Here is a tiny trained network, its code and every weight. The questions are about switching its units off for an input and a class, where a switched-off unit gives its printed mean instead of its output.

import numpy as np


def w(rows, s, z=0):
    codes = np.array(rows[::2]) - 128.0
    scale = np.full(codes.shape[1], s)
    scale[-1] = z or s
    return codes * scale


def norm(h):
    return h / np.sqrt((h * h).mean(-1, keepdims=True) + 1e-5)


def f(y):
    return y / 2 * (1 + np.tanh(0.7978845608 * (y + 0.044715 * y**3)))


def log_softmax(a):
    a = a - a.max(-1, keepdims=True)
    return a - np.log(np.exp(a).sum(-1, keepdims=True))


def net(x, mask):
    res = np.array(x, float).reshape(1, 3) / 4 @ E
    u = 0
    for l in range(4):
        y = f(norm(res) @ A[l][:, :-1].T + A[l][:, -1])
        res = res + np.where(mask[u : u + 4], y, B[l][:, -1]) @ B[l][:, :-1]
        u += 4
    return log_softmax(norm(res)[-1] @ U[:, :-1].T + U[:, -1])


A, B = {}, {}
E = w([
[127,104,100,122,139,82,137,196,136,254],'x0',
[190,109,120,154,47,100,72,124,75,213],'x1',
[168,6,153,137,174,129,41,90,105,207],'x2',
],0.0036)
A[0] = w([
[148,122,133,170,156,130,17,114,150,74,254],'0.n1',
[97,226,86,154,121,105,243,252,214,112,109],'0.n2',
[134,178,81,151,94,85,108,219,153,188,222],'0.n3',
[157,216,111,145,61,117,192,220,34,46,169],'0.n4',
],0.0023,0.00089)
B[0] = w([
[149,141,79,94,82,126,125,207,92,171,180],'0.n1',
[2,188,189,33,184,93,155,143,174,145,250],'0.n2',
[154,44,251,144,89,133,77,97,132,63,201],'0.n3',
[140,110,149,90,211,101,114,149,168,119,224],'0.n4',
],0.0041,0.002)
A[1] = w([
[145,145,66,153,97,165,139,65,132,42,2],'1.n1',
[4,135,169,100,156,188,196,86,199,87,155],'1.n2',
[101,109,145,130,205,122,121,102,140,124,195],'1.n3',
[113,33,63,168,229,76,84,195,165,140,76],'1.n4',
],0.0034,0.00062)
B[1] = w([
[125,92,54,157,181,151,120,101,205,117,144],'1.n1',
[161,100,147,139,2,69,140,191,181,165,254],'1.n2',
[167,194,145,68,122,122,127,143,87,157,159],'1.n3',
[149,185,123,97,150,144,144,63,127,101,177],'1.n4',
],0.0046,0.0033)
A[2] = w([
[210,33,163,105,53,154,97,141,194,64,188],'2.n1',
[83,55,129,117,44,72,120,66,77,159,3],'2.n2',
[169,66,152,207,68,78,31,112,2,183,79],'2.n3',
[249,108,195,60,160,92,97,152,84,219,206],'2.n4',
],0.0025,0.00076)
B[2] = w([
[120,135,20,198,126,179,143,198,136,161,201],'2.n1',
[213,60,124,193,132,113,204,161,186,91,144],'2.n2',
[240,143,208,199,84,139,120,253,76,196,255],'2.n3',
[88,191,94,201,137,134,170,45,82,79,249],'2.n4',
],0.0036,0.0025)
A[3] = w([
[131,133,15,168,103,135,153,140,162,69,139],'3.n1',
[130,94,29,192,117,217,92,132,205,41,82],'3.n2',
[187,73,170,253,82,119,96,158,33,177,71],'3.n3',
[136,172,166,85,200,111,104,43,113,128,247],'3.n4',
],0.0034,0.0014)
B[3] = w([
[144,46,100,168,204,119,51,113,88,181,154],'3.n1',
[102,64,51,100,72,115,51,112,122,162,165],'3.n2',
[181,243,215,254,144,189,105,185,167,169,254],'3.n3',
[114,86,138,112,140,129,184,113,53,115,150],'3.n4',
],0.0051,0.0041)
U = w([
[115,38,18,121,100,153,29,98,135,79,99],'0',
[50,184,183,48,71,46,191,217,203,67,196],'1',
[221,196,202,254,131,188,96,189,104,171,208],'2',
[128,106,147,74,217,158,199,35,15,123,8],'3',
],0.007,0.0014)

Each question gives the input, the list of numbers given to net, and the class t.
The units are the neurons (one row each of A and B). Each row of codes is followed by its name. A weight is (code - 128) times the scale printed after its matrix; where a second scale follows, it is the last column's (A, B and U).
mask holds one flag per neuron, layer by layer. A switched-off neuron (its flag False) gives its mean, the last column of its row in B, instead of its output. The means were averaged over made-up inputs and are rounded, as every weight is.
A unit's drop is (log p(t) with every unit on - log p(t) with that unit switched off) / (log p(t) with every unit on - log p(t) with every unit switched off).
The circuit of an input: a set's keep is (log p(t) with only the set's units on - log p(t) with every unit switched off) / (log p(t) with every unit on - log p(t) with every unit switched off). Starting from the 12 units with the biggest drops (on a tie, the unit counted first), units are removed one at a time, each time the one whose removal leaves the highest keep (on an exact tie, the one counted first), for as long as the keep stays at least 0.8.
units of the circuit, in order: the units of the circuit, biggest drop first
top k neurons: the k neurons with the biggest drops, biggest first
top k neurons in layer l: the k neurons of layer l with the biggest drops, biggest first
drop when u is switched off: that unit's drop, to one decimal
input [-2,-4,0], class 1: units of the circuit, in order -> 3.n3
input [0,-8,5], class 3: top 3 neurons -> 1.n3; 1.n4; 0.n2
input [4,-8,4], class 3: units of the circuit, in order -> 1.n4; 3.n3
input [3,-8,4], class 3: top 2 neurons in layer 2 -> 2.n3; 2.n4
input [-8,-3,7], class 0: top 2 neurons -> 3.n2; 1.n1
input [-5,-4,7], class 3: top 4 neurons -> 1.n2; 1.n3; 0.n3; 3.n4
input [5,-4,7], class 3: top 2 neurons -> 1.n4; 1.n2
input [-6,-1,-3], class 0: top 2 neurons -> 1.n1; 3.n1
input [-3,-6,7], class 3: top 3 neurons in layer 1 -> 1.n3; 1.n4; 1.n2
input [-8,8,-7], class 0: top 2 neurons -> 1.n1; 3.n3
input [6,-6,3], class 3: top 2 neurons -> 1.n4; 3.n4
input [0,-5,8], class 3: drop when 1.n4 is switched off -> 0.4
input [2,-8,4], class 1: drop when 3.n1 is switched off -> 0.4
input [7,-4,7], class 3: drop when 3.n4 is switched off -> 0.2
